Below is a small trained network, with its code and all its weights. Each question gives an input and a class and asks what happens when units are switched off, that is, made to give their printed mean instead of their output.

import numpy as np


def w(rows, s, z=0):
    codes = np.array(rows[::2]) - 128.0
    scale = np.full(codes.shape[1], s)
    scale[-1] = z or s
    return codes * scale


def norm(h):
    return h / np.sqrt((h * h).mean(-1, keepdims=True) + 1e-5)


def f(y):
    return y / 2 * (1 + np.tanh(0.7978845608 * (y + 0.044715 * y**3)))


def log_softmax(a):
    a = a - a.max(-1, keepdims=True)
    return a - np.log(np.exp(a).sum(-1, keepdims=True))


def net(x, mask):
    res = np.array(x, float).reshape(1, 6) / 4 @ E
    u = 0
    for l in range(2):
        y = f(norm(res) @ A[l][:, :-1].T + A[l][:, -1])
        res = res + np.where(mask[u : u + 9], y, B[l][:, -1]) @ B[l][:, :-1]
        u += 9
    return log_softmax(norm(res)[-1] @ U[:, :-1].T + U[:, -1])


A, B = {}, {}
E = w([
[201,145,190,9,78,253],'x0',
[172,2,50,112,58,51],'x1',
[92,209,139,17,110,35],'x2',
[130,125,136,127,134,124],'x3',
[128,129,124,126,134,131],'x4',
[132,130,128,128,128,127],'x5',
],0.0075)
A[0] = w([
[88,106,130,206,140,112,189],'0.n0',
[152,87,72,98,124,127,171],'0.n1',
[169,92,158,111,131,182,50],'0.n2',
[166,100,145,81,81,184,124],'0.n3',
[174,69,72,58,86,49,61],'0.n4',
[63,178,110,87,119,39,62],'0.n5',
[169,15,88,115,68,97,120],'0.n6',
[162,91,115,81,58,135,4],'0.n7',
[120,158,148,7,90,95,18],'0.n8',
],0.014,0.0042)
B[0] = w([
[128,162,52,158,145,125,226],'0.n0',
[153,98,118,138,160,98,183],'0.n1',
[119,141,157,140,39,169,179],'0.n2',
[134,83,159,47,109,142,220],'0.n3',
[35,139,34,146,18,139,243],'0.n4',
[150,76,253,120,106,125,238],'0.n5',
[252,122,163,104,154,87,254],'0.n6',
[136,89,170,42,158,82,174],'0.n7',
[93,209,49,130,200,76,229],'0.n8',
],0.021,0.0081)
A[1] = w([
[76,94,229,158,193,145,2],'1.n0',
[63,80,168,135,92,255,57],'1.n1',
[97,64,100,89,52,120,95],'1.n2',
[121,172,89,177,154,222,134],'1.n3',
[81,143,194,110,195,102,61],'1.n4',
[123,175,119,78,171,199,125],'1.n5',
[120,53,160,97,127,53,125],'1.n6',
[77,156,113,177,59,99,169],'1.n7',
[36,71,86,80,118,156,60],'1.n8',
],0.019,0.0041)
B[1] = w([
[136,14,191,28,158,96,189],'1.n0',
[6,79,39,56,193,12,212],'1.n1',
[59,184,198,195,191,138,237],'1.n2',
[57,119,224,150,69,133,218],'1.n3',
[215,128,87,90,91,210,210],'1.n4',
[186,216,68,179,132,126,210],'1.n5',
[79,137,146,168,163,252,254],'1.n6',
[184,107,186,137,111,174,213],'1.n7',
[84,22,95,138,109,55,153],'1.n8',
],0.018,0.0087)
U = w([
[103,145,184,251,81,142,171],'0',
[187,80,194,82,128,178,145],'1',
[51,145,78,88,138,83,221],'2',
[192,237,41,96,128,138,2],'3',
[228,95,20,203,130,70,46],'4',
],0.018,0.003)

Each question gives the input, the list of numbers given to net, and the class t.
The units are the neurons (one row each of A and B). Each row of codes is followed by its name. A weight is (code - 128) times the scale printed after its matrix; where a second scale follows, it is the last column's (A, B and U).
mask holds one flag per neuron, layer by layer. A switched-off neuron (its flag False) gives its mean, the last column of its row in B, instead of its output. The means were averaged over made-up inputs and are rounded, as every weight is.
A unit's drop is (log p(t) with every unit on - log p(t) with that unit switched off) / (log p(t) with every unit on - log p(t) with every unit switched off).
The circuit of an input: a set's keep is (log p(t) with only the set's units on - log p(t) with every unit switched off) / (log p(t) with every unit on - log p(t) with every unit switched off). Starting from the 12 units with the biggest drops (on a tie, the unit counted first), units are removed one at a time, each time the one whose removal leaves the highest keep (on an exact tie, the one counted first), for as long as the keep stays at least 0.8.
units of the circuit, in order: the units of the circuit, biggest drop first
unit that matters most: the unit with the biggest drop
top k neurons: the k neurons with the biggest drops, biggest first
top k neurons in layer l: the k neurons of layer l with the biggest drops, biggest first
drop when u is switched off: that unit's drop, to one decimal
input [3,-7,-1,-3,6,1], class 2: units of the circuit, in order	[0.n6 1.n1]
input [3,-3,2,8,4,5], class 3: unit that matters most	0.n4
input [1,-6,0,-6,-2,-5], class 2: top 3 neurons	[0.n6 0.n0 0.n8]
input [-3,2,6,0,3,0], class 0: top 2 neurons	[0.n4 0.n5]
input [-6,4,0,-2,-2,0], class 4: top 3 neurons	[0.n0 0.n6 0.n3]
input [-2,8,0,-4,-8,3], class 4: units of the circuit, in order	[0.n6 0.n4]
input [0,4,-2,-2,6,2], class 4: units of the circuit, in order	[0.n6 0.n4]
input [0,6,-6,-7,-7,7], class 4: top 2 neurons	[0.n6 0.n5]
input [0,3,7,7,0,-4], class 0: top 3 neurons	[0.n4 0.n5 1.n7]
input [-4,2,0,-4,-4,-2], class 4: top 4 neurons	[0.n0 0.n3 0.n6 1.n3]
input [5,-1,5,3,-8,6], class 3: top 2 neurons	[0.n8 0.n4]
input [1,-8,1,6,4,0], class 3: top 2 neurons	[0.n4 1.n5]
input [-8,8,1,0,-5,-8], class 0: top 2 neurons in layer 1	[1.n2 1.n1]
input [5,6,3,1,-7,3], class 2: units of the circuit, in order	[0.n4]
input [-4,0,5,-1,6,0], class 1: top 2 neurons	[0.n5 1.n0]
input [-3,8,-1,7,5,-6], class 4: top 2 neurons	[0.n6 0.n5]
input [0,-6,4,-1,-6,-2], class 1: top 2 neurons in layer 0	[0.n5 0.n0]
input [5,7,2,-2,3,-1], class 2: top 2 neurons	[0.n4 0.n8]
input [5,-3,0,-5,-1,1], class 2: top 2 neurons	[0.n6 0.n2]
input [8,-1,7,1,3,-4], class 3: top 2 neurons in layer 0	[0.n8 0.n4]
input [-3,4,7,-2,3,-3], class 0: top neuron in layer 0	[0.n4]
input [0,4,-2,6,3,2], class 4: top 3 neurons	[0.n6 0.n5 0.n4]
input [0,5,-6,8,-8,8], class 4: top 3 neurons in layer 0	[0.n6 0.n5 0.n0]
input [-3,8,-3,3,-8,-8], class 4: drop when 0.n6 is switched off	0.7
input [8,-5,-5,1,1,-4], class 2: drop when 1.n1 is switched off	0.6
